Each row was made from one walk, in order. Every step used is in the known rows, and no mark comes twice. Write each row's walk.
Known rows:
mutefev/kupit/nuto/vived/muber: [ 20.6  14.1  -2.1  -3.6 -17.8  13.2   3.0 -12.1 -19.5 -14.5  15.1   8.1
   4.6  -6.2  -7.5  31.2   4.4   5.8  10.0  -1.0  -7.2   9.8   5.7   4.4
  -0.9   8.7   5.7  10.0 -15.5 -14.6   2.7 -40.3   3.9   2.3  24.5   1.6
  -3.7 -21.4   9.0   2.0   5.9  -7.6  -0.1   1.9]
muber/kipiv/pelik/mutefev: [  2.1   4.1   2.8  10.4   4.2  -8.0   1.5   4.4   8.8  39.2  -8.2 -10.8
   3.2 -11.8   7.0 -30.2 -15.8   1.3   3.2   2.3  -3.1  -3.8  -1.4   6.5
  10.0  -3.9   4.2   9.8   5.9  -1.9   8.2  30.8   1.2   3.3 -49.2  -5.0
   0.2  17.0  -6.7 -15.8  -1.0  -8.6  -2.0  21.9]
kipiv/kupit/nuto/mutefev/muber: [ 20.9  -1.8  -9.0  -8.9  16.6  23.3  -2.6  -3.8 -27.5 -11.5  16.7  -6.5
  -8.2  15.6  -5.4  -9.6 -17.8 -10.5  16.4  -1.9   2.1  -6.9  -8.1   6.5
  15.6 -15.1 -12.1  10.7   2.3 -16.6  -6.6 -12.3 -19.9  -9.8 -21.4  24.1
   8.7 -18.4  -3.3  21.0 -13.8  -9.7 -17.3  -4.0]
mutefev/kupit/kipiv/muber/pelik/nuto: [ 32.0  -4.1  -1.1  -6.9  10.5   3.3  -2.8   7.0   7.5 -11.2 -21.0 -16.8
 -16.8 -13.6  -3.9  -6.2  10.3   3.9  25.2  -0.8  -4.3   6.9   9.7   4.4
   0.5   7.9   3.7 -19.5   6.5   6.0  12.2  -0.4  18.2   4.4  -7.5 -10.5
  -1.0  12.0  -4.6   0.7   3.5  26.9   8.0 -11.1]
nuto/muber/mutefev/kupit/pelik/kipiv: [-15.8   4.4   2.5 -13.4  13.1  -8.5  -2.5  -4.0  12.2  20.6  12.6  17.6
  -1.7   7.9  20.9 -20.6  10.8   9.1  -2.3   8.0 -18.3 -24.9  -0.5  -2.4
   4.5  -5.2  22.5  12.3   5.1  10.0   6.5  13.8 -30.1  -9.0 -31.6  -0.8
  -3.0  16.5   2.4 -11.9  -9.6  12.9 -27.7  -0.2]
mutefev/kupit/kipiv/pelik/nuto/muber/vived: [ -2.0   2.7   3.7 -17.8   6.6   4.6  -1.6  13.8  29.8  -2.5 -10.2  15.6
 -17.6 -27.8  -1.0   2.3   2.9   7.9   5.2   0.4  10.5   5.6  13.1 -16.8
  -3.4  12.7  24.3  -6.3  24.8  -3.1   3.8  -6.3  37.3   4.4   6.8  -2.1
  -6.5   4.3   0.6 -15.6  23.2  12.5  13.3 -25.3]
mutefev/kupit/nuto/kipiv/muber: [ 21.4  -8.6  -7.6   3.2   2.8  20.0  -1.5  -8.6 -12.4   0.4  -9.6 -11.5
   1.8  29.6   6.8  -1.6  10.9 -11.8  29.1  -1.6 -21.5  -1.0   9.5  -1.6
   7.1 -24.2  18.6   9.8  -2.5   9.8  23.8 -23.0 -10.1   2.8  25.8   7.2
   4.2 -21.5   3.2 -12.4   5.6   2.1 -30.2 -16.8]
kipiv/mutefev/muber/pelik/nuto/kupit: [ 25.1   8.4  -5.6  16.3  12.2  -4.6 -12.8  -0.4   2.1 -19.9  -5.5 -44.6
 -22.4 -10.9  -1.5   5.6  -5.0   0.5 -32.5  -9.8  28.5   1.2  -0.2  18.0
   4.8 -10.5 -29.9 -10.4  31.6 -14.4 -11.5 -21.0   5.4  -3.9 -20.0   1.3
   9.2   6.3  -9.6   3.7  -5.9  16.2  11.1   5.0]
pelik/kupit/nuto/vived/muber/mutefev: [ 19.1   6.4   2.9   7.1 -22.8  -0.4   8.1  -6.3  12.7   3.5  12.4   6.6
  19.2   6.9 -10.6  20.1   2.3   3.6  -5.4   0.7  -5.1 -18.9  -4.7   3.6
  -3.6  24.0  22.0  11.7 -38.3 -11.9 -13.3   1.0   2.2  -1.5  21.4   5.7
   4.6  -5.1   3.2   9.6  -4.1  -9.2  10.6  21.6]
pelik/mutefev/kipiv/kupit/nuto/muber/vived: [-42.0 -17.9  -6.6   9.3   6.9  21.2  13.8  -3.0   3.8   1.5  41.3  48.2
   8.8  33.7  17.5  -6.6   2.6  -6.0  22.1  -0.6  -5.1 -22.2 -12.3 -16.3
   9.7   4.1  15.1  20.2   8.0  -5.1 -13.1   6.6 -26.6   1.1  15.9   9.9
   6.3 -19.5   3.3   7.4  -7.5 -20.9  -3.4 -15.2]
mutefev/kipiv/muber/pelik/kupit/nuto: [ 14.8 -20.1  -5.7   0.6   8.6 -20.1   2.3   1.9   8.5  -5.6  -7.6 -25.4
   0.2  36.6   1.6  -6.3  16.8 -10.2  -5.6   0.8  -8.7   1.0  -5.8  15.6
   2.8 -13.5  30.8 -13.4  -4.8  29.0  10.5  -8.0  -2.6  -2.0  48.5  -7.2
  11.8  -2.5   1.6  22.8 -19.3  22.8  -7.9   2.1]
kupit/pelik/mutefev/muber: [  5.8  26.2   2.3  18.4  19.3 -11.8  -2.5  -7.9   6.7   9.2   4.6 -21.7
  -6.7   6.0  -8.1 -21.4  -6.8   7.3  -3.5   9.8  10.2  -5.4   0.0  28.0
   9.6   2.5 -23.5  13.1   0.7   9.9  11.2  23.3  -1.1  -6.1 -58.3   6.8
  -0.2   7.2  -3.4  29.4 -17.1  26.7 -14.4   7.0]
kipiv/pelik/nuto/vived: [ 18.6  23.2   5.9  18.2  16.2   1.9  -3.2 -10.6  -2.7   5.1 -16.9 -43.3
  -7.8 -31.2 -21.4   9.0 -20.5   8.5   3.4 -15.7  32.5  19.3   9.0  25.7
   3.0 -15.5   7.1   2.8  20.1   3.3   0.2 -22.3  50.5  -2.5 -10.4 -21.3
 -15.2   9.1   0.1 -24.3  35.7   1.6  15.1  -1.8]
vived/kipiv/mutefev/kupit/pelik: [-14.1  -7.5  -0.4 -41.0   0.1 -13.0  -9.8   2.0 -10.1 -12.5  -2.0 -14.9
  -8.6 -13.5   3.1  14.7  -1.2  14.6   2.4   6.6 -29.1   8.7  -2.9   1.9
   9.3 -25.6 -33.4 -21.7   3.7  -0.1  -4.9  -1.6 -25.1   1.5 -52.8  -3.7
   8.0  -7.6  -2.4   5.3 -11.5  -6.1  -5.4 -17.1]
nuto/vived/kipiv/pelik/kupit/mutefev: [ -2.8   3.0  10.9 -14.0 -13.4 -41.8  -7.3   0.3   4.1  -7.6  -9.0  -1.0
   8.9 -26.1 -19.4  12.3  -9.8  -0.8 -13.7   4.1  -4.2  11.5   6.1   7.4
 -11.2  -0.7   3.0 -16.0 -23.7  -5.4 -16.1   7.4   5.8  -0.1 -15.5  -6.9
  -0.7  -2.6  -3.9   6.9   5.5  -5.2  19.3   6.3]
muber/pelik/vived/kipiv/kupit/mutefev: [  4.6 -11.0   2.0 -16.3 -11.2 -10.4  -5.1  -4.6 -24.1 -17.8  18.7  23.6
   6.7 -23.9 -10.9   6.7  -2.0  -2.1  10.9   1.0   0.9   8.5   0.1   7.1
  -4.0  -3.1 -36.8 -26.0 -13.1 -22.7 -12.4  -5.0 -16.4   9.0 -51.9  -4.8
   3.7   3.4  -3.5   3.1 -11.7 -14.0  19.8   1.9]
muber/pelik/mutefev/kipiv: [  5.6   1.6  -1.8  20.3   6.5 -19.6   1.8   0.7   5.7  11.6  22.4   3.7
   3.8   2.9  12.6 -28.0  -9.8   6.9  11.2   0.1  -5.9   3.7 -13.4  17.6
   9.2  -4.1  -1.5   0.5  12.2  10.2   0.2  15.4  -6.8   1.3 -36.5 -11.8
   1.9  13.0  -0.9   0.8 -11.7   5.0  -0.8  11.7]
kipiv/mutefev/muber/pelik: [ 23.3  16.7   0.4   5.8   0.2 -20.3 -12.5  14.0  -1.3 -14.4   7.2 -34.4
 -11.1  -4.2  -4.1  -3.3 -15.3  11.3 -36.1  -5.1  14.4  20.8 -12.3  22.8
  13.6   3.4 -46.0  -2.8  13.4   4.4   7.0  -7.3  -9.1  -4.1 -46.1   9.1
   4.3  -6.2 -10.7  18.7 -15.1   9.1 -12.7  21.1]
pelik/kipiv/kupit/nuto: [ 11.5 -11.3  -3.5  -8.0   7.4  24.6  -0.8 -22.1 -31.2   5.0  28.2 -17.4
   3.2 -10.9   4.6  -0.9   1.6 -16.0  43.2  -4.7 -11.7 -10.2  -6.1  32.3
  14.5 -39.0  14.8   6.1   4.3 -10.7   8.3 -23.2 -20.5   1.9  -6.0 -11.6
  11.8 -19.8   5.3 -22.2  -9.7 -34.1 -17.5 -16.1]
nuto/kipiv/kupit/mutefev/muber/pelik/vived: [ 19.4   6.3   1.7  13.0  -3.4  -3.0 -11.0  -8.7 -14.6 -19.1   8.8   5.2
   2.5   4.3  -6.3  -7.2   2.0 -15.5 -13.8   0.8  17.6   8.5   9.1  20.3
  -9.6  -5.4 -26.0   4.3  -9.0  -7.9   3.0 -14.8 -20.6  -1.1 -16.3  13.0
  -0.9  -3.8  -8.0   6.4 -10.8  -4.4 -13.4  11.2]
nuto/muber/vived/kipiv/mutefev: [-46.2   9.9   5.0  -4.0 -15.9  -5.7  -3.8  15.7  12.9  -6.7  33.1  23.2
   0.7   4.3   8.3  20.9 -15.7  16.3 -10.1 -16.3  -0.4  -0.7 -17.5 -21.0
  14.7  16.8 -34.5  -0.5  19.2  -2.9 -10.9  15.4 -17.5   8.2 -22.0   6.5
  -4.2 -23.6  -4.0 -10.0  14.8 -28.7  -2.2  -1.5]
muber/kipiv/pelik/mutefev/kupit/nuto/vived: [-13.6 -18.5  -2.9  -3.8  -7.7   2.3   8.4   6.6  12.4  33.7 -24.0  18.3
  16.2 -11.0   1.6 -13.6  -2.9  -5.2   5.7  10.8  -8.6   8.4   8.7 -12.6
  -3.8   2.2  22.2  15.8  -6.1   1.0   3.5  10.6   2.7  -4.3  -0.2   8.7
   0.7  16.8   3.8  -0.3  -1.5 -16.1   2.0   2.1]
pelik/mutefev/kipiv/muber/vived: [-31.6   5.9  -1.4  44.8   2.7   3.2  13.3   2.8   9.0   8.8  19.9  18.3
   9.3  37.7  18.6 -16.0   2.8  -1.4  30.1  -2.1  -5.8   1.7 -10.3   7.8
   6.7  12.1 -17.7  17.7   7.5  19.8  -0.4  32.7 -10.8  17.6 -10.7   1.8
   1.7 -14.8  -2.3   0.2  -2.8 -13.8  -0.1  12.8]
mutefev/kupit/pelik/nuto/vived/kipiv: [-19.6   8.2   2.7 -19.7  10.4   8.3  -3.1 -17.2  -0.3 -11.9 -10.1 -13.0
  -9.8 -17.9  -8.9  24.3   1.6  11.0  27.7  -7.8   1.9  11.9  12.0  13.8
  -2.9 -19.2  -3.4 -17.6   8.8   6.3  -3.9 -14.7  16.8   1.3  -6.9 -17.4
 -14.3  14.4   7.6  -6.9  18.4  -2.0  16.0 -22.9]
muber/mutefev/kupit/kipiv/pelik/nuto/vived: [  9.3 -10.7   5.9 -12.3  -3.9   4.8  -0.1   9.3  13.2   6.1 -23.4   3.5
  -1.2 -34.8 -11.5  -5.3  -7.7   5.0  11.8   4.7   0.8   0.7  10.2  -5.7
 -10.0  18.7   9.6  -5.7  -3.6  -5.3 -11.0   5.3  29.6  -1.3 -14.6  -5.8
  -6.6  23.2  -2.8 -15.4  12.7  -4.1  21.9  -3.5]
kipiv/muber/mutefev/kupit/nuto/pelik: [ 15.0  -3.7  -8.0  -1.5   6.6   8.5   3.7  21.0 -21.8   3.8 -21.2   0.1
   0.4  18.6   9.2 -14.4   4.2   4.1  15.0  11.6 -15.7   1.5   4.6 -25.6
   0.0   2.2  -3.0  -3.9 -32.2  -6.6  10.3   4.7  -2.9   6.8 -10.2  14.7
  11.4  -1.2   5.3  21.6  -8.0  27.2  -1.0   3.6]
kupit/mutefev/kipiv/pelik/nuto/muber/vived: [-17.2  13.5   9.1  21.7   4.4  -6.7   1.9 -16.8  12.9 -16.9  18.8  30.8
 -10.4   9.2   7.1   3.6  -0.1   4.0 -29.5  -8.5  20.4  -1.4   4.7   1.1
 -10.9  14.8  -3.2   6.1  24.9   6.0  -1.0   6.5  29.1   0.7  55.0 -12.1
 -22.9 -15.3  -1.9 -17.4  14.4  14.7  10.9  -3.2]
nuto/muber/pelik/kipiv/kupit: [ -1.7   7.5   0.6  -7.4  20.9  -4.5  -7.5   2.1 -14.5   6.2  27.3  -9.3
  -7.6  -5.2  13.2 -13.3  -3.8  -1.0   4.1 -11.8   4.5  -9.0 -11.5  10.1
  16.2 -23.3  26.5   1.2  17.2  -2.3   2.5 -20.6 -34.2  -6.7 -43.6 -10.5
   1.7   8.9  -4.3 -13.7   3.8  -1.8 -20.9   3.2]
mutefev/kipiv/pelik/vived: [  4.6   2.8   0.9   9.0   2.1 -12.8  -3.0  -5.2  -7.7   3.7  -1.8 -24.3
  -3.9 -10.5  -4.4  -8.9  -5.6  -1.4 -10.2   0.6  14.3  18.6   1.0  22.3
  -1.9 -14.6  -3.6  -0.1  23.7  14.4   5.9 -18.7  22.3   4.6  13.4 -19.1
  -3.7   1.0   4.2 -26.0   3.6  -9.1  -2.2   9.0]
kupit/kipiv/muber/pelik/mutefev: [  8.2  -0.3   5.1  20.5   3.7 -20.0   0.9  20.2   9.0  20.0  -3.0   1.3
   6.0  -2.0  -9.9 -29.7  -7.2   3.0  18.0   6.0  -6.2 -10.3  -7.7  -2.8
   8.3  31.1  -9.2  -2.4  -9.6  11.8   6.2  46.7  -1.4  -0.5 -56.3  -2.6
   3.5  14.7 -11.3  22.5  -6.0  22.7  -4.1   5.9]
kupit/mutefev/kipiv/pelik/nuto: [ 23.4   7.3   6.9  14.9   6.3  -6.6  -2.9 -32.0 -11.5 -20.0   7.1 -10.8
 -13.4 -10.9  -0.2  -3.8  -5.0  -0.3 -14.0  -2.9   5.5   2.1   6.3  28.6
  -8.8  -8.1 -12.3  -4.1  14.9  -0.7   2.3  -1.4  28.1  -0.6  36.4 -25.7
 -15.8 -12.7  -3.2 -24.2   0.3  13.1  10.8   0.8]
pelik/kupit/nuto/vived: [ 19.2   0.8  -1.6   1.2  -1.4 -13.5  -1.3  -6.8  11.3   9.5  -0.6 -21.1
  11.9 -11.8 -21.8  16.2  -6.2   0.6  27.5  -3.6   1.3   6.0  12.2  24.1
   7.2 -16.3  36.7   8.7 -10.0  -2.1  -4.8 -14.4  19.8  -2.0  19.0  -5.5
   9.3 -17.0  10.1   3.4   8.7 -18.8  -0.7 -11.1]

Which walk is each row?
[ 13.1 -13.9  -8.2 -12.0  -8.2 -12.7  -1.0  13.2  23.4  -1.6  -8.4  15.4
   5.5 -18.2  -4.4   6.8   4.7  16.2 -34.1   6.7   5.3  12.5   2.9 -27.4
   1.6   7.9  -1.2   6.9  17.6  -1.8   0.6 -13.8   2.0 -14.1   8.6  12.4
   5.8   1.5   5.9   2.9  -2.2  10.4  -9.6 -17.2]
kipiv/mutefev/kupit/nuto/muber/pelik/vived
[-26.2 -15.2  -2.2 -36.7  -7.6   2.9   2.0  17.4   9.2  -4.8   4.1  35.7
  -2.9   2.3   5.1  10.7   5.3   0.4 -11.1   1.9  -1.2  11.9  -5.8 -34.0
   1.0   1.7  10.6 -16.2  11.6   1.6  10.8 -26.2   8.8   5.9   4.5  14.7
   0.9   1.1   7.4   4.6   6.6   9.5   7.6 -21.7]
mutefev/kupit/nuto/muber/vived/kipiv/pelik
[ -7.6   8.3  -3.7   0.0  -5.1  24.0   3.4  -7.8 -46.2 -25.2  15.2  -8.7
  -4.4   5.7   4.7  18.3   8.2  -7.3  -3.6   2.0   5.7   0.4  -4.3  -4.1
 -12.7  -4.6  -4.9  -3.8 -20.9 -16.4  -4.7 -28.6  -6.3   6.1  64.7 -11.3
   1.7 -19.0  10.4   4.7  -4.7 -10.0   5.2   4.8]
mutefev/kipiv/kupit/nuto/pelik/vived/muber
[  7.6  -0.1   2.6   3.7   5.5  -0.3  -1.8  10.7   8.2  -8.4 -25.0  -9.9
  -6.8 -13.2 -14.1   5.8   4.6   3.9  23.5  -6.3   7.1  14.9  13.1   1.5
  -5.4  18.8   6.5 -10.9   2.1  13.0   1.7  -2.1  21.4   0.1   6.2 -10.3
  -9.8  14.0  -3.2   5.4  17.9  12.8  10.4  -8.3]
mutefev/kupit/kipiv/muber/pelik/nuto/vived
[ -2.5  21.2   9.1  13.5 -13.8  29.6   2.9 -35.9 -27.4 -21.1  23.8  13.8
  -2.2  -1.9   0.0  32.9   0.3  -2.8   7.6 -17.3   3.9 -18.5  12.1  16.3
  -9.7  18.6 -16.3  11.8 -21.9 -34.6 -18.2   1.6 -15.3   5.5  36.8 -13.5
 -21.7 -22.8  -9.1 -19.1   9.5 -35.7  16.2  27.5]
pelik/nuto/vived/muber/kipiv/kupit/mutefev
[ -4.1 -11.5  -2.3  33.2  -2.3 -31.1  -5.0  -6.3 -21.4  -9.6   5.1  17.9
   2.3  24.6  -1.6  -4.4  16.0 -15.5 -14.2   4.5   7.9  -5.4  13.0   5.6
 -14.1   6.9 -19.8  -7.9   5.2   1.2 -12.7  -1.6 -10.2   6.1  24.8  -9.6
   3.8  -5.9  -3.8   7.3 -14.8  14.3   3.2  12.7]
nuto/kupit/mutefev/kipiv/muber/pelik/vived
[ -3.9 -21.7   2.1 -32.7  -6.3 -14.8   2.0  12.9  29.5   9.2  -6.1   8.4
   4.6   8.6  -1.9  -9.0  -1.6   0.2 -38.3   5.5  -6.6 -29.6 -16.2 -33.5
   1.3  12.8  33.0 -14.5 -14.0   0.7  -3.3  12.3  -1.9 -10.9   3.8   9.9
   6.1  22.1  -0.7   8.0  -7.4  22.4   6.6   2.5]
vived/kipiv/pelik/kupit/nuto/muber/mutefev
[ 19.3   0.1   6.2  17.5 -24.9  18.7   5.4  -9.6   0.4  15.6  -4.5   5.9
  18.8   8.3  -6.9  -0.2   2.4  -9.2 -37.5   2.5  10.5 -17.0  -9.0 -12.0
 -13.7  15.9   2.0  12.6 -15.2   3.6  12.7  -5.1  19.3  -3.5  30.0   4.8
  -7.7  14.2   0.2 -23.4   5.8   4.1  -5.3  14.6]
kupit/nuto/kipiv/pelik/vived/muber/mutefev
[-13.5  -3.1  -7.2  -9.6  -7.5  10.2   2.4  14.3 -15.6 -11.1 -28.3  -2.1
   0.4  -3.2   0.4   6.2  12.3  -1.7  13.8   8.2  -2.9  20.4   6.0 -30.7
 -12.1   2.7 -16.9 -17.0 -18.5   1.1  13.0  -2.2   7.9  10.9  28.7   5.9
   4.1   0.7  14.7  10.7   3.6   9.3   8.3 -12.0]
mutefev/kupit/nuto/pelik/vived/kipiv/muber
[ -4.9  16.6   2.8 -10.0  23.1  35.0   2.0 -23.6 -20.9   3.0   3.9 -12.7
 -17.0  13.9   7.7   8.2  -4.8   1.1  10.2 -12.9  -2.7 -30.0  -0.3   5.9
   4.8 -18.9   2.8   1.5   1.2 -15.3 -14.7  15.8 -15.1  -6.4  -6.1  -9.8
 -13.6   8.1 -10.2  -8.6   7.5  -8.5  -0.3   7.6]
vived/muber/kipiv/kupit/pelik/nuto/mutefev
[-18.3   2.6  -4.4  -3.4  -9.2   3.8   3.1  27.8  -7.8  -2.4 -25.2   9.1
   2.5   1.7  13.7 -11.0   5.7   7.3  10.6   9.0  -8.5  10.6  -0.2 -37.0
 -12.0  17.1 -30.1 -16.3 -26.7  -4.8  -2.3  21.5 -12.0  17.2 -29.5  11.3
   4.7  19.7   5.2   2.2   0.7   4.6  16.8  18.6]
nuto/pelik/vived/kipiv/muber/mutefev/kupit
[  5.5 -18.5  -4.2 -14.2   5.0 -17.1   2.5  17.1  15.6   5.6 -16.4  -0.9
   7.7  21.1  -4.4  -9.4  -3.1  -5.5   1.9  -1.8 -13.3  -4.1 -17.3 -20.3
   4.9  -5.7  16.5 -21.3 -10.3  16.0  -4.6  26.3  -7.2  -8.5  -7.5  12.3
  10.0  17.9  -2.3  29.5  -5.0  20.4   1.9  -6.4]
vived/kipiv/muber/pelik/kupit/nuto/mutefev
[ 19.0  -0.5   1.3 -17.0  -7.1  -4.4   3.4   2.0  13.7  20.3 -15.7  -6.4
   2.5   5.7   2.7  -3.3  -3.6  -7.8 -28.4   3.7 -12.7 -15.6  -6.5 -12.8
  -3.2  -3.1  38.3   3.2 -13.7  -5.6  -2.5  18.5   2.2  -9.4  32.7   7.2
   3.3   6.9  -3.8   1.5  -4.0   1.0  -3.2  17.8]
vived/muber/kipiv/pelik/kupit/nuto/mutefev
[ 31.6   1.8  -1.8  -4.4 -18.1  17.9   1.1 -11.6  -3.5  -1.7 -17.7  -5.9
   5.4 -10.6  -2.2  11.3  15.3  -9.1 -22.7   9.0   0.1  10.1   6.6  -9.1
 -15.7 -11.1  18.5   6.6  -3.8  -0.8  19.6 -41.3  18.5  -1.0  40.6   3.5
  -1.5   2.1   7.2 -24.5  10.0   6.4  -8.2  -7.0]
mutefev/kupit/nuto/kipiv/pelik/vived/muber
[-19.6  -3.8   2.4  13.3  -2.1 -15.3  -4.6  26.6  12.6  14.7  -1.2  13.3
  -3.1 -10.2  -7.0 -20.6  -3.3 -17.7  -3.3  16.1  16.4  -7.8   2.1  -3.0
  -4.5  22.8 -11.9  -1.8   7.4 -10.5 -10.3  18.4   8.1   9.8 -48.9  17.7
  18.4   8.5  -8.7  24.5 -12.3   4.1  13.5   0.1]
nuto/kupit/kipiv/pelik/mutefev/muber/vived
[-20.9  -3.2  -4.4   5.2   4.6  31.6   4.5  -2.3  -8.8   1.4  30.4  21.3
   5.8  15.6  13.4  -9.3  -3.2 -22.7  27.8  -3.9   4.7   1.2 -16.1  15.5
   6.0 -14.9  -9.4  19.5  11.8  -0.6  -2.3   3.4 -24.8   0.7  -2.8  25.7
   8.9 -16.4   2.2   4.7 -12.9 -40.3 -17.0  -8.8]
pelik/kipiv/kupit/nuto/mutefev/muber/vived
[ -8.7 -16.2  -4.2 -25.4  -2.0  -0.8   6.1   8.3  18.1   5.7  -6.2  28.3
   1.3  -9.7   7.4 -16.0  -0.3   4.4 -19.3  14.2 -13.8 -11.0 -11.6 -45.3
   1.2  11.2  15.7  -3.0   2.0  -5.1   5.2   5.5  -6.7 -11.6 -18.9  14.2
   1.8  19.8   3.2   6.0  -3.0  27.6   3.9 -16.4]
vived/kipiv/pelik/mutefev/kupit/nuto/muber
[ -5.8   5.5   0.7  12.5  21.6  12.1   6.6  -7.4   4.2   3.2 -29.6 -12.0
  -2.1  19.0  -6.6   3.2   9.1  11.2  14.7  -1.0   4.6  -4.2  14.8   4.9
  -3.2   2.1  -2.6   4.8  -8.1  16.0  -4.8   7.2  10.7  -2.3 -19.6  -2.2
 -10.8  19.4  -2.2   6.3  11.0  20.8   7.9   0.4]
kipiv/muber/mutefev/kupit/pelik/nuto/vived
[-26.8   1.3   2.2  -9.2   5.9   6.6  -3.4 -11.4  12.3   6.2 -24.7 -20.3
  -5.5 -11.0   1.4  21.4   0.3  12.7   2.9  -7.5  -3.3   7.9  19.2  12.8
  -0.9 -16.1  -8.8   6.9  14.4   6.9  -8.9  10.0   0.3  -5.1  16.1 -12.2
 -11.7   0.3  -1.3 -15.1  10.7 -28.0  -2.1  -7.6]
muber/kipiv/mutefev/kupit/pelik/nuto/vived
[-14.7  16.7   3.8  11.2 -30.5  10.6   0.8   4.4  -9.8   5.1  -5.2  -6.6
   7.0 -10.4   2.7  22.0  -1.9   6.0 -35.1  -1.9   6.5   0.7  -1.7 -18.7
 -11.6  24.8 -30.8  10.1 -18.0 -13.3   4.2  23.5   3.8   2.7  66.6  -2.5
  -5.6 -16.9   5.4  -5.5   0.7 -23.4  -3.6  19.4]
kupit/nuto/pelik/vived/muber/kipiv/mutefev
[ -9.6 -15.8  -1.9  10.8   3.7 -23.6   3.3   5.6   8.0  -3.1 -11.8 -18.0
  10.0  37.0  -8.3   5.4  11.1 -10.3  -7.1  -4.9   2.3   9.0  -2.1  12.6
  -3.3  -2.6  33.2  -4.4  -9.6  36.3   0.1 -10.0   0.3  -6.1  63.4  -7.0
   2.8  -0.5   3.0  27.8  -5.0   8.7  -5.4   5.2]
mutefev/kipiv/muber/pelik/kupit/nuto/vived
[-27.4  -8.4  -3.1  -3.6 -14.6   8.0   3.6   3.0  24.0   3.7  22.7  34.4
   9.8  -4.8  23.2  10.8  11.1   3.1  -1.4   0.9 -14.7   2.8  -6.9 -12.9
   4.4  -1.4   4.4  22.9  22.3   2.9   4.1   1.5 -20.3  -1.0  27.4  12.8
   6.9 -27.8   8.1 -20.3  -1.5 -30.1 -21.1 -23.9]
pelik/kipiv/mutefev/kupit/nuto/muber/vived
